The symbols move the objects like this.
x990: n>x139, v>x724, u>x28, b>x963, k>x216, d>x390
x855: n>x332, v>x865, u>x915, b>x929, k>x963, d>x843
x587: n>x573, v>x860, u>x819, b>x856, k>x514, d>x384
x53: n>x298, v>x480, u>x431, b>x425, k>x497, d>x939
x824: n>x842, v>x120, u>x929, b>x747, k>x855, d>x139
x90: n>x638, v>x626, u>x143, b>x739, k>x322, d>x580
x164: n>x715, v>x15, u>x282, b>x179, k>x200, d>x776
x390: n>x724, v>x90, u>x638, b>x253, k>x13, d>x739
x403: n>x556, v>x747, u>x824, b>x848, k>x842, d>x576
x253: n>x390, v>x739, u>x90, b>x621, k>x638, d>x978
x551: n>x798, v>x200, u>x769, b>x715, k>x952, d>x282
x51: n>x848, v>x531, u>x576, b>x363, k>x747, d>x332
x885: n>x678, v>x514, u>x484, b>x573, k>x717, d>x819
x251: n>x410, v>x551, u>x798, b>x493, k>x584, d>x715
x200: n>x769, v>x752, u>x452, b>x282, k>x98, d>x141
x819: n>x514, v>x758, u>x166, b>x860, k>x492, d>x87
x916: n>x493, v>x164, u>x715, b>x685, k>x551, d>x179
x798: n>x584, v>x769, u>x952, b>x551, k>x389, d>x200
x776: n>x15, v>x472, u>x333, b>x640, k>x141, d>x732
x758: n>x166, v>x685, u>x916, b>x87, k>x493, d>x713
x332: n>x531, v>x915, u>x963, b>x855, k>x990, d>x865
x13: n>x340, v>x322, u>x257, b>x638, k>x62, d>x143
x484: n>x717, v>x492, u>x970, b>x514, k>x137, d>x166
x556: n>x858, v>x824, u>x842, b>x403, k>x29, d>x747
x282: n>x200, v>x141, u>x752, b>x15, k>x452, d>x333
x867: n>x163, v>x717, u>x382, b>x678, k>x856, d>x484
x308: n>x918, v>x66, u>x767, b>x509, k>x939, d>x961
x179: n>x164, v>x776, u>x15, b>x389, k>x282, d>x640
x492: n>x970, v>x493, u>x251, b>x166, k>x410, d>x916
x322: n>x257, v>x918, u>x425, b>x143, k>x53, d>x308
x732: n>x472, v>x363, u>x51, b>x489, k>x848, d>x29
x739: n>x90, v>x580, u>x626, b>x978, k>x143, d>x298
x410: n>x635, v>x798, u>x584, b>x251, k>x713, d>x551
x143: n>x322, v>x308, u>x918, b>x626, k>x425, d>x509
x635: n>x87, v>x584, u>x713, b>x410, k>x685, d>x798
x638: n>x13, v>x143, u>x322, b>x90, k>x257, d>x626
x576: n>x747, v>x990, u>x139, b>x531, k>x120, d>x963
x450: n>x621, v>x62, u>x978, b>x340, k>x739, d>x257
x137: n>x384, v>x410, u>x635, b>x970, k>x87, d>x251
x257: n>x62, v>x425, u>x53, b>x322, k>x298, d>x918
x970: n>x137, v>x251, u>x410, b>x492, k>x635, d>x493
x120: n>x929, v>x216, u>x843, b>x139, k>x865, d>x28
x493: n>x251, v>x715, u>x551, b>x916, k>x798, d>x164
x340: n>x450, v>x257, u>x62, b>x13, k>x978, d>x322
x747: n>x824, v>x139, u>x120, b>x576, k>x929, d>x990
x139: n>x120, v>x28, u>x216, b>x990, k>x843, d>x724
x363: n>x51, v>x332, u>x531, b>x29, k>x576, d>x855
x298: n>x580, v>x431, u>x497, b>x53, k>x509, d>x480
x767: n>x939, v>x573, u>x885, b>x66, k>x678, d>x587
x724: n>x28, v>x638, u>x13, b>x390, k>x340, d>x90
x87: n>x758, v>x713, u>x685, b>x635, k>x916, d>x584
x678: n>x867, v>x484, u>x717, b>x885, k>x382, d>x514
x918: n>x425, v>x767, u>x939, b>x308, k>x480, d>x66
x865: n>x915, v>x621, u>x253, b>x843, k>x390, d>x450
x584: n>x713, v>x952, u>x389, b>x798, k>x179, d>x769
x98: n>x640, v>x489, u>x732, b>x452, k>x472, d>x858
x29: n>x363, v>x855, u>x332, b>x842, k>x531, d>x929
x842: n>x29, v>x929, u>x855, b>x824, k>x332, d>x120
x166: n>x492, v>x916, u>x493, b>x758, k>x251, d>x685
x389: n>x179, v>x640, u>x776, b>x952, k>x15, d>x98
x621: n>x253, v>x978, u>x739, b>x450, k>x90, d>x62
x431: n>x497, v>x867, u>x163, b>x480, k>x961, d>x678
x952: n>x389, v>x98, u>x640, b>x769, k>x776, d>x452
x489: n>x732, v>x29, u>x363, b>x858, k>x51, d>x842
x939: n>x480, v>x885, u>x678, b>x767, k>x867, d>x573
x497: n>x509, v>x163, u>x961, b>x431, k>x66, d>x867
x509: n>x308, v>x961, u>x66, b>x497, k>x767, d>x163
x640: n>x776, v>x732, u>x472, b>x98, k>x333, d>x489
x66: n>x767, v>x587, u>x573, b>x961, k>x885, d>x856
x713: n>x685, v>x389, u>x179, b>x584, k>x164, d>x952
x963: n>x990, v>x390, u>x724, b>x915, k>x28, d>x253
x848: n>x403, v>x576, u>x747, b>x51, k>x824, d>x531
x685: n>x916, v>x179, u>x164, b>x713, k>x715, d>x389
x717: n>x382, v>x970, u>x137, b>x484, k>x384, d>x492
x573: n>x885, v>x819, u>x514, b>x587, k>x484, d>x860
x472: n>x333, v>x51, u>x848, b>x732, k>x403, d>x363
x141: n>x752, v>x403, u>x556, b>x333, k>x858, d>x848
x163: n>x961, v>x382, u>x856, b>x867, k>x587, d>x717
x769: n>x952, v>x452, u>x98, b>x200, k>x640, d>x752
x843: n>x865, v>x450, u>x621, b>x216, k>x253, d>x340
x531: n>x576, v>x963, u>x990, b>x332, k>x139, d>x915
x514: n>x484, v>x166, u>x492, b>x819, k>x970, d>x758
x929: n>x855, v>x843, u>x865, b>x120, k>x915, d>x216
x452: n>x98, v>x858, u>x489, b>x752, k>x732, d>x556
x216: n>x843, v>x340, u>x450, b>x28, k>x621, d>x13
x62: n>x978, v>x53, u>x298, b>x257, k>x580, d>x425
x580: n>x626, v>x497, u>x509, b>x298, k>x308, d>x431
x978: n>x739, v>x298, u>x580, b>x62, k>x626, d>x53
x384: n>x860, v>x635, u>x87, b>x137, k>x758, d>x410
x15: n>x282, v>x333, u>x141, b>x776, k>x752, d>x472
x715: n>x551, v>x282, u>x200, b>x164, k>x769, d>x15
x752: n>x452, v>x556, u>x858, b>x141, k>x489, d>x403
x333: n>x141, v>x848, u>x403, b>x472, k>x556, d>x51
x860: n>x819, v>x87, u>x758, b>x384, k>x166, d>x635
x961: n>x66, v>x856, u>x587, b>x163, k>x573, d>x382
x425: n>x53, v>x939, u>x480, b>x918, k>x431, d>x767
x858: n>x489, v>x842, u>x29, b>x556, k>x363, d>x824
x480: n>x431, v>x678, u>x867, b>x939, k>x163, d>x885
x626: n>x143, v>x509, u>x308, b>x580, k>x918, d>x497
x28: n>x216, v>x13, u>x340, b>x724, k>x450, d>x638
x382: n>x856, v>x137, u>x384, b>x717, k>x860, d>x970
x856: n>x587, v>x384, u>x860, b>x382, k>x819, d>x137
x915: n>x963, v>x253, u>x390, b>x865, k>x724, d>x621

The rows follow the links: the fewer symbols apart two objects are, the more alike their rows tend to be.

Each row is also shifted at random along 4 hidden directions that mean nothing.

Known rows, each with its object:
 577    88    37   134  -143   -44  -372   -97   271     1   106    24   -80   101   330  -264  -240  -520   178    91   -44   197   131  -108    88   -62  -305  -168  -300   -40  -377  -245   -88   163    -1   396    37   190   181   120   -60   -92  -126   -48  -266  -159  -122   101   -83   -75   184  -231   115  -341  -225  -218  -207  -266  -123  -141   -45; object x282
-1003     69    -67   -237   -109     87    250    150     67     11   -431   -231    244   -125      0    211    306      7   -172     23     22      7    -70    -69   -165    187    214    -65    516    258    221    -22    -41     10    -63   -267   -156      3    109     -3    136    108     97    298    -30    333    279    -98    176     33   -161    186   -209    203    -90    140    292    -92     76   -106    142; object x918
-1044     53     26     -4   -110   -173      1    -45    -46    273    306    144     54    216   -172    143   -367    225    -26      3     13    204     56     51    228     13   -353    -22   -392   -160    -86   -133     22    -33    382     93    294    141     46    144   -154    173    -72    -32   -106   -206   -329   -116    113     68    195    196   -248   -212    -18   -247   -273    -80    -54    148    -58; object x824
-398    28    37   111    62    80  -404  -183   -11  -322    -8    29  -167    25   292  -355    80  -123   119   -18  -129   -39   128  -167    27  -262    42   -23   -92    45   -77    70   -19    75  -188   250  -110   -97  -120   -72   -84  -218     2  -114    12  -155  -100   104  -221   -51   129  -261   381  -226   -89    96  -180    91    15   -93  -126; object x164
 272  -119  -295   142  -143   214   177   -32  -146   315    77  -264   218   104  -329   203   155   794   491  -722   115  -387  -218    94   274  -106   703  -205  -120   292   -17   688   112  -118    -4  -400   -64  -714  -113  -192  -129   293    21  -308   -28   136  -185  -221   192   150    75    10   365    70   231  -159  -187   610     2   170   271; object x576
1204   161   127  -166    70   -15   -30    29   -59   -77  -191   -53   378  -116   -76   143   192   148  -420   118  -123    40    35    54  -218   204  -161    28   404   -31   252  -174  -177     0    90  -137     1   228  -135   -50    14   176   215   342    -2   114   123   -56     9   -18  -223   331  -411   183   -31   166   317   -13   105   -13   -93; object x717
1352   173    86   -14   191    62   -70   -87  -236  -159   -81   175    65  -165   -25   103    -7   366  -281     2    -7   198    81   -28   -92    66  -221   183  -236  -253   252   161  -164  -146    78    97   249    79  -152    72   -13   -31    69   215   109  -168  -182   112  -244   -19   -85    90   -90   -49   123   102   128   227   179    39  -106; object x514
 436  -250   240  -260   164  -311   303   340    82  -124   -22   190  -405  -180  -183    88   -70  -478  -222   666    77   121   -32   189   -69    85  -338   272   -12  -206   158  -299   -16   -65   243   111    93   401   236   243    75   -64  -164   251   188    25   307  -144  -105   -37   -62   142  -465   147   -32   -67     1  -315   -30   129   -64; object x739
 430   -47  -129   -75   -18   122   425   150  -210   104   -62   289  -602  -108   -52   205  -239   280   290    38   406   434   -19  -229   288  -114   -13   251  -911  -207    74   509   157  -351   179   204   431  -176   370   399    63  -187  -393   -40   216  -235  -300    45  -145    45   277  -174   276  -304   123  -224  -318   148   137   132   205; object x13
 806   -51  -142   -52  -219   -31   431   158    48   309    49   117  -348   100    -7   182  -329  -152   236    76   307   300   -53  -163   220    25   -51    32  -419   -26  -149    -4   261  -125   149    32   189    16   402   274   106   -86  -302  -142   -39   -34   -84    44   213     3   266   -72    55  -159   -27  -222  -220  -279   -52   -23   206; object x724
 131   -10   -10  -106  -107   -35   312   203   199   106  -200    -5  -133  -109    74   121   -99  -548   -67   281   166   177   -42    -5  -129   205  -103    27   105   -30   -58  -235    59   -18   -52   -24    -2   254   329   180   240   -95  -115   102   -15   182   317   115   119   -60   -97   -39  -183   153   -64   -47   232  -421   -24  -123   166; object x626
-661   263   -45    -1   -35    53  -352  -204  -131   -20  -141   -57   137   205   317  -207  -175   154  -179    78  -261   249   189  -301   -14  -204  -349   -78    -7   -47    31  -108  -102   -86    36   100   189   194  -123    74   -69  -130   137   198    71  -130  -322    31   -42    19    81   -27   -61  -216   -84   210  -141  -217   230   -34  -147; object x493
 206   116  -175  -106  -152   383   304    93     6   -74  -445     0  -168  -267   154   254   290   138   207  -296   419   207   -57  -312    24   153   479    53  -129   194   149   450   121  -102  -230   -49  -100  -363   250    77   198  -117  -176    35   -88   130    55   177    30   -16    29  -154   466  -109   -53    -7   184   288    42  -273   289; object x509
 639    78   218   -17   168  -147  -213   -83    25  -268    61   242  -115   -25   191  -182   -41  -409  -404   367  -121   104   160   -54  -209    67  -368   182   212  -186    53  -473    -6   132   -73   238   -90   390   -91   -28    55  -219    65    53    22  -149   117   223  -101  -135   -48    33  -113   -11  -120   223   160  -309   -25  -125  -266; object x970
-384    -2    83    -3   -86  -169  -419   -14   255    27     4  -416   478   133    11  -199   112  -210   -17    83  -392  -254    21   206   -30   -56  -109  -342   479   189  -158  -311  -266   227    75   -71  -188   169  -137  -159  -188   325   230   177  -203   173   115  -311    41    28  -118   154  -365    82  -204   -47   -76  -131   -85    52  -123; object x776
-235   121  -125  -125  -160   151   300   151    76   148  -309   -18   -70  -127   123   207   -58  -164     4    50   245   334    -7  -196   -39   160   -23    -3  -119     1    45    45    38  -127   -48   -32   110    54   315   237   208   -95  -137   156   -32   135    61   139    95    -6   -31   -49   -31   -41   -60   -47   184  -188    78  -144   239; object x53
 331    96   214  -150   152   -82  -173   -68   -26  -353   -79   198     1   -96   112   -85   215  -209  -467   307   -93    49   128  -103  -227   101  -191   168   435   -24   224  -396   -21   186   -50   142  -207   276  -158  -106    -5  -126   152   160   -21   -48   161   116   -53   -89   -53   204  -117     3  -156   292   206  -150   -24  -164  -260; object x860
 -70   -86   165   -12   176   -98  -422   -89    33  -337   -31  -224   143    18    47  -364   273  -142  -106   171  -377  -325    67   133  -103  -196    -1   -86   467   145    65  -145  -186   164   -91    27  -241    46  -284  -213  -191    56   215   142    80    40   169  -220  -179    -2  -118    59  -127    88   -96   190   -60    46    30    74  -245; object x715
-252    67   -90   320    73   109  -398  -222   -36    -7   107   -30   -14    87   206  -324  -223    37   259  -226  -160    -4    64   -31    82  -273  -129  -122  -453  -172  -257   246  -131   -74  -144   175   187   -86  -118    27   -60  -151    -4  -164    56  -192  -279   125  -280   -16    46  -395   317  -165   122   -68  -196   138   107    63    14; object x769
-783  -202   113  -195    96  -168   289   256   111   -81  -118    38  -227  -124   -69    15    96  -532  -202   460     2   -79   -73    84  -183    72   -68   141   396    10    94  -323    75     4   -34   -85  -166   250   136    52   143  -106   -34   140   169   175   437   -56    70   -51  -168    93  -263   283   -40   121   172  -358   -34     6   -17; object x62
-166   110   -19   236    47   -29  -408  -160   -46   159   170  -109   222   117    31  -182  -359   159   133   -94  -281   121    90   127   114  -223  -441  -189  -567  -295  -234   132  -311  -132   175   166   424   114   -83   130  -158    96    43    72    45  -194  -397   -81  -280    40   -12  -148  -135  -159   107  -220  -259    78   141   266   -33; object x15
-738   160   -17  -141  -217    25   294   128   193    55  -198   252  -407   -50   345   142  -291  -641   -80   353   356   610    86  -357   -28   194  -317   117  -259  -126   -95  -334   193   -22     5   281   124   358   509   371   273  -314  -329    91  -143   -64    60   340   125  -110   165  -138    27  -255  -249   -70    81  -586   -52  -329   137; object x580
 301   102    49   -10    -9    88   106    13   154  -172  -132   261  -228  -204   297    49    38  -521  -186    78   264   207    38  -168  -238   281   -17   172    87   -50    18  -244   149   171  -261   204  -201   156   162     8   251  -272  -118   -64  -162     3   221   459     3  -161   -47  -153   243   -45  -107    84   402  -195  -161  -375    29; object x961
-1785    -64    152   -122    -37    -76   -341    -40    165   -223     12   -249    307     90    -21   -138    491     22     -8    -20   -247   -452     32     96     18    -62    333   -214    711    472     63   -186    -79    332      0    -82   -482   -137   -242   -336   -275    274    227     65   -219    163    192   -357    111     19     10    253    -61     25   -272     83   -125    134   -180    -54   -201; object x333
 640  -124   -31   114  -188   -88     2    24   248   202   267  -108   153   130  -109    64   -20  -179   282  -212    54  -264  -101   197   114    95   241  -216   111   177  -285  -140   100   238    27   -68  -237  -125    67  -157   -62   230   -50  -304  -294    87    93   -74   260     6    89     8    59    23   -54  -262   -50    -5  -317   -51    99; object x363
 117  -264    84  -105   -22  -186   206   166    52   -13   224    50  -150    55  -306    99   209   -15    76    61    74  -335   -98   157   122    19   312    50   292   238    43  -119   216   151   109  -135  -296  -158   -33  -146  -126   141   -41  -224   -50    66   207  -240   212    26   121   221   -16   121   -53   -67  -165    76  -238    54   -47; object x120
 473  -263  -199    96  -163   152   341    60    66    78   125    49  -377    18  -101    70   211    27   549  -408   359  -333  -155  -102   205   -33   818    19    54   364  -129   300   484    93  -282  -148  -432  -614    80  -187    40   -78  -230  -622   -91   101   128    50   316     2   234  -184   718   -27    46   -66  -127   266  -253  -155   239; object x990
 211  -227   -16   -54  -158  -166   362   156   207   146   199   151  -357   131   -38    62  -106  -515   147   167   210   -51   -81   -43    73    67   124    63   171   147  -176  -360   360   126   -16   -30  -244    53   242    33   113   -84  -207  -323  -108    60   232    43   362   -43   201     2    70     4  -126   -78   -76  -392  -254  -143    56; object x865
-282  -117    71   134   -71  -166  -116   -39   237    82   326   -32    89   136   -77   -74   -13  -269   128   -89   -39  -286   -52   239    34    55    96  -124   187   116  -273  -273    65   272   -32    17  -293   -17   -54  -174   -98   169     6  -308  -274    15   124   -34   157   -31    53    28    25    19   -81  -158   -51   -44  -300   -52   -59; object x848

Start, symbols taken left to right, then the object you end at.
Answers are names.
-782   195   104   -34   219    68  -178  -162  -296  -250   -79   214    93   -44    57   -35    36   379  -450    68  -163   174   136  -136  -151   -34  -248   213    53  -187   315    -4   -87  -102    26    61   126   143  -274   -54   -32  -122   162   185   170  -186  -168   135  -184   -27   -62   159   -83   -56    62   320   138   116   199     1  -251
b k b n k d => x715
 892  -351    90     1    89  -305   274   184    52   105   339    79  -160    38  -379    90   -63  -151    48   177    27  -299  -170   333    28    38    60   109   114   -39   -54  -160   160    51   127  -150  -102    32    12   -43   -25   122   -85  -200    91    49   213  -178   121    27   -12   128  -201   266   110  -150   -83   -91  -171   205    -4
n d k d n => x322
  49    63    -6   244    30   -16  -399  -178    79    15   162   -36    34   112   179  -268  -314  -162   137   -16  -199    74   112    34    56  -185  -314  -120  -385  -200  -310   -29  -203     3     9   243   203   118   -55    59   -97   -56   -10   -43   -36  -216  -239    72  -246   -19    25  -250    70  -178     8  -117  -195   -57    36    84   -56
k n d n v => x363
1166  -140   138   -45   165   -81  -386     6    89  -307   -73  -317   232   -50   -40  -310   402   -77   -18    84  -376  -450   -17   208  -100  -155   179  -157   556   215    76   -11  -250   163  -107   -86  -309   -53  -285  -250  -157   154   267   167    65   153   245  -328  -189    -9  -204    70  -118   196   -82   140   -22   163    19   115  -166
d u b k v b => x824
 979   153   181    49   180   -44  -164  -139  -107  -300   123   477  -383   -81   268  -131  -241  -254  -286   290    94   386   208  -201   -91    37  -507   287  -400  -375    24  -211    16    13    11   452   189   317     8   133    56  -366  -142   -21    36  -392  -173   369  -282  -141   103  -132   113  -284   -49   101    22  -162    17  -133  -234
b b n k d u => x952
 -91  -144    68   155   -35  -110  -141   -55   196    22   325    19    20    76   -84   -77    25  -242   207  -125     0  -292   -32   219    63    40   136  -113    60   114  -274  -142    51   233   -54    71  -267  -109   -72  -187   -78   122   -34  -314  -223   -42    83    -4    74   -39    77   -40   141   -10   -39  -188   -96    75  -295   -31   -63
b v d k k b => x340
-1285   -129   -235   -151   -129    213    363    124   -112    101   -301   -249    -56     15   -139    133    338    444    293   -261    129   -255   -164   -206    120   -133    699    -71    297    406    209    437    226   -156   -124   -424   -194   -503     27    -97     50     36      9    -55    173    291     96   -225    273    120     59     43    250    132     70    144    -55    223    139     19    234
d v v => x767
 607  -174   -73  -262  -205  -100   402   270   139   213  -146  -212   -10    65  -160   195   121  -129   101   132    90  -110  -143     9    77    67   256   -92   385   294    34  -142   158     7   112  -295  -159   -26   238    17    51   171   -35    79   -30   288   264  -280   343    80    11   205  -234   182   -96   -39   -36  -210   -97     8   139
d u k k n => x480
 297   141   -70   107    24   127    65   -78   -17    59  -130    12   222  -114    88   113   -18   -41  -194  -158    24    46   -36    32  -249   215   -36     6   166  -124    22   -47   -30   -27  -211  -139     7    64   -53   -52   218   -67   100    12    -4   110    91   305    30   -48  -248   -66   -11   221   124   141   464   -69    58  -133   128
d v d n u => x715
-1116      5   -152     57     38     72    301     73   -100    153   -135     11   -134    -79      5     52   -233    -32    -24     27    106    148    -64    -24    -88      6   -127     93   -240   -235     10    142     27   -285    -96   -122    256     60    131    192    240   -190    -84     21    241     63      8    170    -46     -3   -102   -183    -32    151    195     19    166   -151    195     55    209
d k k u v n => x137
  81  -254  -228    80  -102     0   361    95   -17   326    91  -212     8   135  -261    83    16   112   318  -285    39  -395  -253   142    67   -78   483   -96   226   214  -109   157   277   -73  -148  -467  -161  -335    -4  -163   107   106    19  -346   120   263   175  -120   312    81   -28   -68   123   328   237    -6    14    39   -52    90   248
n b d u => x62
-506   131   -49   126    67   145  -196  -263   -76  -206   -59   129  -119    51   345  -240    12   -65  -116  -124   -59    24   120  -287  -140   -94    70    86   146    -1    15   -56   160    48  -335    80  -171   -41  -178  -151    98  -363    57  -207    43  -100   -31   372    -1   -91    34  -248   416   -80     4   321   155   -82    50  -270   -95
b b v v u b => x776
 432   243  -165   187    -7   246   110  -132  -141   157  -110    84    97   -96   138   147  -189   201   -79  -323   133   253    -5  -129  -128   146   -69    19  -322  -236   -18   223    -6  -146  -186   -49   215   -35    -8    79   227  -173   -20   -69    33   -37  -155   407   -37   -29  -120  -212   189    13   214    51   335    62   148  -135   155
k k d v v k => x640
 203   190     7   -52   -12     2    36   -42    18    56  -145   -63   347   -61    66   119    39   -83  -413    37   -74    96    15    27  -271   273  -181   -38   435   -66   100  -275   -76    61   -74  -152   -47   248   -53   -53   160    65   191   210   -63   155   134   159   114   -41  -253   172  -321   244   -14   190   458  -250    55  -118     7
v d n u => x916
